[  8 -10 -54  51 -68 -27 -30   3  70  54  -6  -7  -2 -52  30   8  54 -28
 -11  20  17  25  -8 -47  -5 -19   0 -95  14  18  -9 -26 -20  13   3 -41
 -19  -9]  zegok
[ 64  -4 -48  -7 -15  19 -19  -5  22  36  -7  -1  -4  -8  -3  -2  56 -11
   4  22 -10  10  -2 -28  21 -12 -16 -36  23  33   3  29   5   9 -10 -47
   4  -3]  toz
[-67  -3 -28   4 -74   9 -15 -26  62  65  -4 -24   0 -67  10 -22  71  28
 -21  60  38  19 -33 -59  19  22  -2 -74  18  28 -16 -43 -22  11   8 -22
 -18  14]  toz
[ 87 -28 -11   3  31 -26  12  50  46  20   1  -2 -18  25  18   6 -11   9
  -4 -14 -17   4  10 -29  -2 -60 -12   9  21  36  17 -32   7   5 -19 -54
  13  13]  Zeza
[ -65    2  -18   57  -42  -35   15  -19   34   18   10  -39    5  -36
  -33   11   32   40   -9   12   66   10    0  -42  -34   16   -7  -46
   48   -8   -3 -113  -16   -8   15  -14    9   40]  Nasi
[ -1   3 -10  10 -43   2  16  -9  22  11  30 -26 -10 -14 -40 -19  43  53
  -1  43  52   8   7 -62  10  -8   6   3   8  13  17 -87  -9 -19  11   9
   2  46]  zegok
[-10 -15 -31   6 -33  -3 -42  -1 -50  25 -30  17  24  12 -15   7  10  14
 -28  -8   5  12 -17 -15  -3 -17   9 -34   1 -30  -1  32  11  15  18  19
   6  -4]  ges
[ 31 -35 -47  -8 -60 -20 -42   6  38  48   9 -10  14 -65  28  27  42  29
  31   6  34   7  -4 -32  11  -5 -27 -58   8   7   4   1  16  -1 -22 -28
 -19  18]  ges
[ 15  11 -22 -10 -22  -6 -44  27  32  -9  -2  13  -8 -20  84  28  46  -5
   5 -13  -3  20 -38   7  -3 -25  -4 -52   4  40   6  20   1  36 -20 -35
  21  -1]  guro
[-17  -3 -28 -50  -1  24   7 -42   3  10  16  18  46 -22 -51   5  62 -11
  32  -9 -29  19  22  46  -1   8  -7   4   6  42  31  30   2  29  10 -14
 -22 -10]  doz
[  5  -6  -5  42 -23  18 -12  10  25  25   2   9  -1 -22 -62   9   5  31
  -8  27  -1 -14   2 -38  28  -3   9  -3  31  15 -24 -13  10 -11 -27 -10
   5  -4]  nuka
[-24   1 -25   4   6   1  23  -8  24 -28  46  26  -6   3 -29  27  14 -24
  35 -10  -3 -28  36  11   0  17 -13  28  12  22 -14 -11  -4 -25   5 -38
  10 -22]  nuka
[-63  14 -41  43  33 -16  20 -31 -41 -25 -10  14  -9  41 -75  13  24  -5
  -2 -27 -58 -14  29   4  -9 -15  15  -4  -3   5  23  17   5   6 -22 -16
   9  -1]  doz
[ -7  20  -7  31 -15 -11   8 -18  21  -4 -12 -10 -30  -4   4 -13  20  -3
   8  26  25   4  -8 -33  12   1  -2 -18  25  24   2 -49  -7  13  12 -27
  -1  22]  Zokek
[  4  29 -33  13   5  -9  12   2  43 -24  29  16   0  24 -24  42  68  14
  35  -2  12 -23  -9  15   5   4   6  29  17  15  -6 -11   7 -20  -8  -4
  -5 -18]  nuka
[-94  -9 -15  39 -36 -50   0 -21 -25  43 -24   2  12  28  -1   2  -1  34
 -36 -14  21  23 -16 -25 -24 -23   2 -51 -19 -10 -16 -27 -15  25   0  13
   1   7]  doz
[ 47 -16 -31  54 -42 -38  -5  17  50  12 -29 -10  -2  -7  49  -4  18 -17
  -4   7   7   4 -38   8  -7 -31 -10 -63  13  20 -29 -22 -24  13 -20 -51
  23  -8]  Nasi
[-46   6 -44   8 -22  -5 -12 -48 -26  13 -27  25   0  29   2 -12  55  23
  10  -1  23  13 -19  -4  16 -12  -4  -8 -10  16   1   9 -16  34  16  35
 -13  -8]  guro
[-23   7 -41 -51 -50  14  -9 -33  38  45  30  -7  17 -36   3  20  63  -8
  24  26  30  19  14  13  19  10 -15   2  10  13 -20 -31  18  -3   3 -11
 -41  -5]  zegok
[ 34  28   1  42   3   6   9  16 -22 -29 -43  29   0  70 -58   5   2 -12
  -2  -5 -21   1  -4 -37   6  13   2  21   7  23   5   7   7   3 -19   7
  22 -19]  nuka
[ 57 -22 -11   6 -30 -36 -42  14  31  62 -18  -2 -15 -11  20  14 -22  -8
 -18   4  11  40  17 -74   2 -59 -17 -38 -18  40   1  18  18  20 -35 -50
 -11  10]  Zeza
[ 30  17 -41  14   9  21  24 -42  20  19  31   0   8  27 -50  14  70   7
  38   1 -13   2  23  22  26  -4 -11  29  13  -1  11 -19  -8 -15   6  -8
 -39  -7]  doz
[-72   8   0  58 -67 -14 -17  -3  33  11 -13 -15 -18 -22 -18  11 -12   8
 -29  19  25 -15 -30 -46   1  -6  18 -48  21  15 -18 -26   3  -5   8  -8
  -6  16]  nuka
[-34  14 -18  32  35  17  16  -3 -63 -60 -32  18 -10  66 -70  20 -28 -25
 -30 -20 -35 -16   2 -22 -18 -32  11  62  -1 -15   6  12  19  10  30  -1
  39   5]  ges
[-95   2 -26  35 -22 -29  -7  16 -23  -2 -44  28  10   7 -25  -8  29   1
 -25   4 -18  -3  -8 -28 -19  12  14 -34  -8  11   6   5 -10  16  -6  -4
  -3 -14]  nuka
[ -9 -27 -35  -9 -52 -21 -49  21  21  73  21 -12  19 -51  43  35  28  55
   2   2  13  11  -6 -21  -4 -34 -22 -36  -7   8   2   8  14  15  -9   3
 -19  14]  doz
[ 43  15   7  -7  34  10  42 -35  -9 -25  19  14   2  45 -60  23  19 -40
  17  -4 -24  14  59  -3   7 -24  -4  66  24  44  16 -38  -5  -7  24 -54
  25 -14]  Zeza
[-16 -11 -17 -63 -46 -31 -16 -38  67   1  38   5  -2 -40  44  13  40 -18
  67   8   3  18  -1  -2  17  47 -18 -16 -16  33  -4 -46 -16 -14  -7 -15
   9 -29]  Zeza
[ -84   20   -4   78  -82   10   27  -35   39   13    1  -23    9  -67
  -12   25   16    7   27    9   15    9  -27  -29    6   24    8  -30
   53   -3   -8 -100  -38   -2   44   -8   -4    9]  daf
[ 73  -2 -17  11  26   5  24  -7 -37 -61 -66  25  -3  77 -64  -6   8 -28
  15 -16 -51 -30  16 -33  21  -6   2  45   0  58  37  65  14  16  -4  31
  29 -26]  ges
[ 32  -5 -60  23 -33 -11 -11 -37  10   0 -32   9 -10  36 -38 -31  41 -32
   7  14 -13  19 -28 -47  -3  21  -7 -31   1   7  -1   3 -27  11   2   1
   1 -13]  Nasi
[114  -1  -6  24  38  65  -2   6  -8 -40 -11  21 -42  18  25  -5  -2 -31
  24  17 -54 -35  -1   8  47 -35   0  28  11  38   3  46  -4   5 -28 -29
  16 -12]  Zokek
[ 12  13   2  66  29  25  51 -30  17  -4  -4  -8  -5  18 -72  -9   4  -6
   1  -6 -55  -7  -3  13  23 -37   9  18  54  26   0 -19  -8  19  17 -54
   8  19]  doz
[ 28  26   0 -48  20   6  11 -56 -32 -64  32   7   3   9  -7   8  50 -32
  67  -2  -3 -20  42  55  12  18   5  44   9  35  42  27 -10  -5  60  18
  -6 -16]  Zokek
[ 90  -9 -24  16  33 -19  -5  37  15 -44  -6  27 -21  43  12  24  33  -9
  23 -23 -33 -17   7 -31   3 -37  -1 -23  16  76  20  32  10   9 -38 -62
  37  -1]  nuka
[-69  -1 -49  38  -5 -52 -13  21 -42  -8 -36  11 -15  12   2 -20 -14 -18
   0 -28 -27  14   7 -22 -23 -18   8 -28 -32 -38  20   0 -15  10  24   4
  -5  -1]  daf
[-12  18  -9  29  11   8  23 -11 -75 -40 -36  37 -13  62 -40   9  -8 -40
 -22 -13 -49 -12   2  29  -8 -27   5  47   4   6   4  60   3  20  -6 -13
  49 -27]  guro
[-21  22  27   3 -16   8 -15 -34 -10  -9  22 -12  -6 -19 -31   0 -47  -7
 -12  14  26  13  12   4   8 -20  26  -7   9  -2 -12 -21  -2   2  22 -14
  -9  21]  Zokek
[-32 -18  -4  34 -43 -44  -7 -15   6  50  34 -20  -4  -6  -5  -8 -32  31
 -11   5  11  28  -9 -61  -9 -30   3  -2  18 -41  -5 -98 -39 -14  75 -18
  -6  27]  Zeza
[-29   5 -49 -45 -42  -5 -17 -19   2  48  33   9  26 -10   0  14  17  -5
   0  17 -11  12  31 -30  16  -5  -6  -2 -22  24 -21  13 -20  -8  13 -23
 -36 -25]  toz
[-46  16 -33   4  26  -1   4   2 -85 -24 -19  22   9  47 -76  18 -44  -5
 -10 -25 -57  -8  36 -37 -15   4  -2  32 -13  -4   7  25  15  -1 -29  -1
  39 -10]  toz
[ -1   9 -28  35 -11  -8   2 -11 -49 -17 -51  22  10  32 -68  -3 -28 -21
   0 -26 -24  11  18  -9   1 -34  23  -5 -15  14  20  41   4  20  -9  19
   5 -16]  daf
[ -22    7  -12   66   -6   17  -17    0   30    6    6   -7   -7  -45
  -10    6   -6   18   -9   25   21   19    1  -53    1  -17    7  -26
   25   -6  -13 -107  -32   12   17  -27   -8   22]  Zokek
[ 75 -33 -52  -4 -51 -21 -33  -3  55  54  -5 -20 -14 -40  39   4  49   8
  41   7  39  21   6 -30  24 -30 -19 -68  11  27  12  -7   6   1 -16 -20
 -37  11]  daf
[ 19 -35 -21 -16 -15  -1 -44  -4  11  22   3  -2 -34 -20  47   3  50  -4
   2  17 -24  19 -13 -38  -3  -8 -22 -58 -23  18  11  42   6  13 -37 -36
  16  11]  doz
[-60   3  19  31 -52  16   1 -28 -30  27   4 -21   7 -47 -43 -12 -35  30
  -3   0  24   3  26 -21  24  -5  25 -32  33   1   7 -20  -2  -4  31  21
 -12  26]  daf
[-58 -33   6   6 -43   3 -23 -41  24  33  -6 -22  -6 -57  -2 -14  67  40
  -9  47  26  24 -13 -46   0  17  -5 -60 -13  11   5 -39 -19  11  -3  20
   5  15]  doz
[ 21   4  26   4  44  38  57 -48 -29 -81  15  -9 -14  51 -57  29  11   5
  28 -23 -39 -34   2  22  -5 -31   7  62  31  57  39   8   7   8  14   2
  53  24]  doz
[-74 -26 -12   6  13 -35   5 -26 -18   9 -38  17 -17  32 -46 -37 -19  17
 -28   4 -20   3  -7 -42  -5 -27   4   9 -55  21  -7  52  -1  38 -13  40
  12  -4]  doz
[ 20 -15 -18  20   0  -7  -3   0 -41 -28 -28   8  -3  24 -62   0 -29 -33
  -3  -5 -50  -3  49 -58  -3  -6   4  12  -4  24  19 -10  -1   1   2  18
  34 -17]  zegok
[-50  16 -40  47  -5  -9  -5 -22 -46  -6 -29  16   0  19 -43  17  28 -19
 -11   0 -19   9  22 -43 -14 -15   6   4  -5  -3   2  -3   1  16  14  13
  19 -13]  zegok
[ 10  19 -33  16 -35  -1  -6 -22  45  10  29 -18   1 -23 -29 -19  25  36
  29   8   8  -1 -10 -17  32  16  11 -37  31  20  -4 -30  -9 -12 -18 -13
 -19  26]  Nasi
[-39  14 -20  39 -11 -15  12 -14 -44 -18 -34  22   6  43 -69  20 -54 -39
 -31 -26 -51   3  13 -28 -25 -36  16  33 -15  14  18  40 -19  24   1   9
 -17 -18]  guro
[ 78 -11  15  26  29  13 -12  33  18  30 -17  21  -3  -1  22  -3 -43   0
   0 -22 -25  19  18 -27  24 -49  -8 -15   3  44   2  28   8  26 -41 -41
  10  -2]  Zeza
[ 38  14  39  50  26  -6  29 -30 -10 -23 -11  -5 -12  47 -51  11 -40 -28
 -12  -6 -37  -4  34 -11  23 -47  23  41  35  27 -10 -38 -10  -8  38 -23
  41 -18]  Zeza
[-27  19 -46  45  23 -15   6 -13  -3 -19 -23   4 -25  75 -41  15 -36 -44
 -35 -11 -29   1  20 -71  -4 -28   3  11  -4   7 -36 -40 -14  -1  22 -16
  24 -25]  toz
[ -9   7 -16  57 -76  11  -5 -18  17  10   3 -17  -3 -35  11  16  -1 -24
  19  17 -20  -4 -35 -19   5   5   2 -10   8 -25  -8 -27 -30 -14  30  12
 -10  -6]  zegok
[  9  -1 -33  45 -33 -27  -6  -1  22  24   9 -23   9 -24 -58 -15 -20  53
   7   9  11  -1  -6 -46   7 -27   4  -2  15   5  -3 -30  -9  -1  -4   3
 -15  36]  Nasi
[ -37   26   -4   54  -31    3  -21  -12    3   11   34  -20    7  -38
   -9   28  -14   32   -5    6   28   13   13  -37    1  -15   24  -36
   37  -15    1 -102  -28   -7   33  -18  -29   34]  Zokek
[-37  -2 -25 -31 -51   7 -12 -34  15  52  24   6  33 -37 -12  18   3 -19
   5  -9  29  31  24  45  -2   1 -10 -30  -2  -5  -5   0 -11   4 -17 -22
 -70  -9]  guro
[-70 -24 -15 -16 -47 -29 -37 -17  31  36   4 -22 -14 -47  10  -7   7   7
  -8  13  60  33  12 -45 -16   2 -17 -49  -4   2  13 -77  10   4  25  -8
  -1  29]  Zeza
[-34   1 -38 -28 -46  -9 -21 -50  44  17  24  -3  18 -80  20  -9  57  11
  79  27  54  11  30  10  33  43 -27 -21  -1  31   3 -70 -20   5  30   7
 -45  -2]  Zokek
[-10  -5 -33  30 -57   0 -28   9  65  53 -13   5 -14 -40  71  11  45   2
 -20  15   9  12 -40 -18  15 -27   2 -83   8  35 -16  15 -20  27 -44 -40
 -36  -5]  guro
[-32  20 -24  27  48  10  31 -28 -58 -36 -42  33  -1  57 -78  -9  -4 -23
 -19 -11 -39 -23  34 -13   5 -28  16  28 -11  50   3  72   6  26  -8   5
  44 -28]  toz
[ 41 -18 -37  42 -46   6  -1   6  34  17  -5  -4 -13 -10  65  -9  76 -17
   4  34  -7   9 -18 -35  13 -16  -8 -53  13  17  -6 -71 -47  -3  18 -41
   8  -9]  zegok
[-110  -13  -63    1  -40  -14  -18   -9   35   59  -29   -2   15  -20
    2  -36   35    0  -33   18   37   34  -16  -50  -20   32  -11  -75
  -16  -13  -13  -62  -32   20   20   10  -42   -7]  toz
[ 55 -22 -21  10 -18   6 -19  19  58  79   7 -12  24  -8  35   3   2  17
 -39   7 -21  30 -30 -41  16 -45  13 -73  45  16 -40 -39 -41  16   6 -60
 -29  -4]  toz
[-55  17 -48  42 -48 -53 -26 -24  23  37 -14 -17 -24 -12 -21  -6  38   8
   7  12  21  35   9 -82   7  15  14 -57  -8 -27   5 -44 -16 -10  16  17
 -45   5]  daf
[ 77 -12  -2  17  -6  16  -6  11 -11   4 -42  10 -16  43  39  17 -29 -28
 -15  -8 -38 -12  15  -8  32 -64  -6   2 -11  61  -5  53  -6  17 -45 -16
 -20 -25]  guro
[ 97 -24 -34  26  14  31 -12   8  27  -8 -34   7 -21  10 -10 -23  10  18
   3  17 -11  -9  -8 -59  30 -53 -12  -1   2  81  -4  30   5  34 -42 -11
  22  13]  Nasi
[-10   9 -60 -29 -46 -19 -24 -22  49  21  41   4   7 -32  15   6  89  10
  38  22  57  24  17 -20  25  13 -21 -25 -17   7  -7 -42  -3 -14  21 -40
 -25   8]  ges
[113 -14  -2  22  26 -10   0   8  39  -4 -30  10 -21  48  49  -4 -17 -37
 -17  -9  -2   7  -4 -26  10 -71  11 -38  14  72  -8  15 -23  41  -1 -42
 -14 -10]  Zokek
